Below is a small trained network, with its code and all its weights. Each question gives an input and a class and asks what happens when units are switched off, that is, made to give their printed mean instead of their output.

import numpy as np


def w(rows, s, z=0):
    codes = np.array(rows[::2]) - 128.0
    scale = np.full(codes.shape[1], s)
    scale[-1] = z or s
    return codes * scale


def f(y):
    return y / 2 * (1 + np.tanh(0.7978845608 * (y + 0.044715 * y**3)))


def log_softmax(a):
    a = a - a.max(-1, keepdims=True)
    return a - np.log(np.exp(a).sum(-1, keepdims=True))


def net(x, mask):
    res = np.array(x, float).reshape(1, 5) / 4 @ E
    y = f(res @ A[0][:, :-1].T + A[0][:, -1])
    res = res + np.where(mask, y, B[0][:, -1]) @ B[0][:, :-1]
    return log_softmax(res[-1] @ U[:, :-1].T + U[:, -1])


A, B = {}, {}
E = w([
[125,125,131,133,129,132,134,126,129,129,132],'x0',
[150,193,49,80,203,226,183,58,74,43,91],'x1',
[212,28,77,70,84,83,87,58,242,67,65],'x2',
[225,46,74,120,212,213,34,207,89,171,180],'x3',
[128,82,4,200,65,111,180,156,50,190,14],'x4',
],0.0043)
A[0] = w([
[44,188,170,133,63,63,207,60,161,104,89,41],'n1',
[41,197,177,126,59,65,214,61,171,84,93,139],'n2',
[98,67,207,178,53,21,67,212,181,224,165,252],'n3',
[120,163,222,65,176,136,82,101,188,88,216,42],'n4',
[90,65,224,186,45,31,62,201,177,216,170,83],'n5',
[135,157,241,38,179,126,76,97,212,64,228,238],'n6',
[215,46,91,59,97,86,73,45,243,69,69,77],'n7',
[94,63,226,181,46,27,62,205,176,216,167,81],'n8',
[223,57,83,101,205,212,27,205,100,169,187,52],'n9',
[40,200,179,126,58,62,217,57,169,81,96,174],'n10',
[142,66,10,240,44,107,197,137,66,178,9,102],'n11',
[49,194,167,140,61,65,206,63,164,104,91,39],'n12',
[215,56,80,116,196,202,32,218,107,172,176,202],'n13',
[217,38,99,65,94,91,83,51,241,64,75,87],'n14',
[122,159,224,62,180,134,83,100,192,83,219,62],'n15',
[20,240,203,178,203,164,166,199,4,201,207,95],'n16',
[141,216,43,73,205,232,210,47,66,19,89,122],'n17',
[122,159,227,65,181,135,83,97,191,86,217,55],'n18',
],0.0039,0.0036)
B[0] = w([
[201,43,187,211,213,76,46,211,106,54,66,147],'n1',
[204,66,189,194,157,109,76,113,75,118,80,180],'n2',
[137,188,109,107,131,195,126,36,145,110,98,253],'n3',
[53,162,46,96,118,60,57,237,51,147,57,147],'n4',
[119,199,68,106,206,214,92,79,199,35,61,182],'n5',
[98,167,98,110,51,111,102,101,50,197,85,230],'n6',
[55,98,107,234,16,190,215,220,143,45,210,187],'n7',
[117,198,68,107,208,217,93,78,197,35,55,183],'n8',
[224,31,218,230,200,80,46,161,82,54,52,181],'n9',
[200,75,185,190,145,116,84,96,69,131,84,195],'n10',
[32,209,30,33,100,51,31,212,24,214,38,204],'n11',
[195,40,182,209,218,73,46,217,104,57,67,146],'n12',
[199,74,200,197,127,102,77,81,55,132,68,234],'n13',
[63,103,107,212,27,185,199,197,134,62,191,189],'n14',
[57,163,51,94,102,73,69,214,44,166,60,154],'n15',
[75,79,109,250,2,213,226,198,164,18,216,194],'n16',
[125,199,83,110,188,215,88,52,182,59,50,185],'n17',
[53,158,50,88,106,70,64,220,44,160,55,152],'n18',
],0.0059,0.0051)
U = w([
[233,20,229,190,211,60,72,163,93,113,101,41],'0',
[31,185,38,36,93,37,83,238,63,215,89,44],'1',
[61,92,132,209,28,190,236,229,179,56,229,54],'2',
[140,144,153,113,94,136,133,43,111,171,130,253],'3',
[138,200,88,76,236,212,113,34,214,69,97,27],'4',
[196,128,214,8,148,30,220,37,214,251,236,143],'5',
[97,33,218,3,252,6,246,248,252,230,254,1],'6',
],0.0085,0.0084)

Each question gives the input, the list of numbers given to net, and the class t.
The units are the neurons (one row each of A and B). Each row of codes is followed by its name. A weight is (code - 128) times the scale printed after its matrix; where a second scale follows, it is the last column's (A, B and U).
mask holds one flag per neuron, in row order. A switched-off neuron (its flag False) gives its mean, the last column of its row in B, instead of its output. The means were averaged over made-up inputs and are rounded, as every weight is.
A unit's drop is (log p(t) with every unit on - log p(t) with that unit switched off) / (log p(t) with every unit on - log p(t) with every unit switched off).
The circuit of an input: a set's keep is (log p(t) with only the set's units on - log p(t) with every unit switched off) / (log p(t) with every unit on - log p(t) with every unit switched off). Starting from the 12 units with the biggest drops (on a tie, the unit counted first), units are removed one at a time, each time the one whose removal leaves the highest keep (on an exact tie, the one counted first), for as long as the keep stays at least 0.8.
circuit, biggest first: the units of the circuit, biggest drop first
k most important neurons: the k neurons with the biggest drops, biggest first
drop of u: that unit's drop, to one decimal
input [-8,-1,-8,4,7], class 2: 2 most important neurons	(n16, n6)
input [6,-8,-8,7,6], class 2: circuit, biggest first	(n16)
input [4,7,-2,8,5], class 0: 2 most important neurons	(n9, n13)
input [-8,-1,8,4,-6], class 2: 3 most important neurons	(n7, n14, n11)
input [2,-4,-8,-6,-3], class 2: 3 most important neurons	(n16, n13, n9)
input [-3,2,7,-1,3], class 2: 2 most important neurons	(n7, n14)
input [0,-3,3,-1,-1], class 5: 2 most important neurons	(n16, n17)
input [-3,7,8,6,5], class 2: 2 most important neurons	(n7, n14)
input [-6,-7,8,0,-1], class 2: 2 most important neurons	(n7, n14)
input [0,-7,6,4,-4], class 4: drop of n8	0.5
input [2,-2,-4,-7,-3], class 0: drop of n15	0.0
input [5,-8,6,-1,-6], class 4: drop of n3	0.4
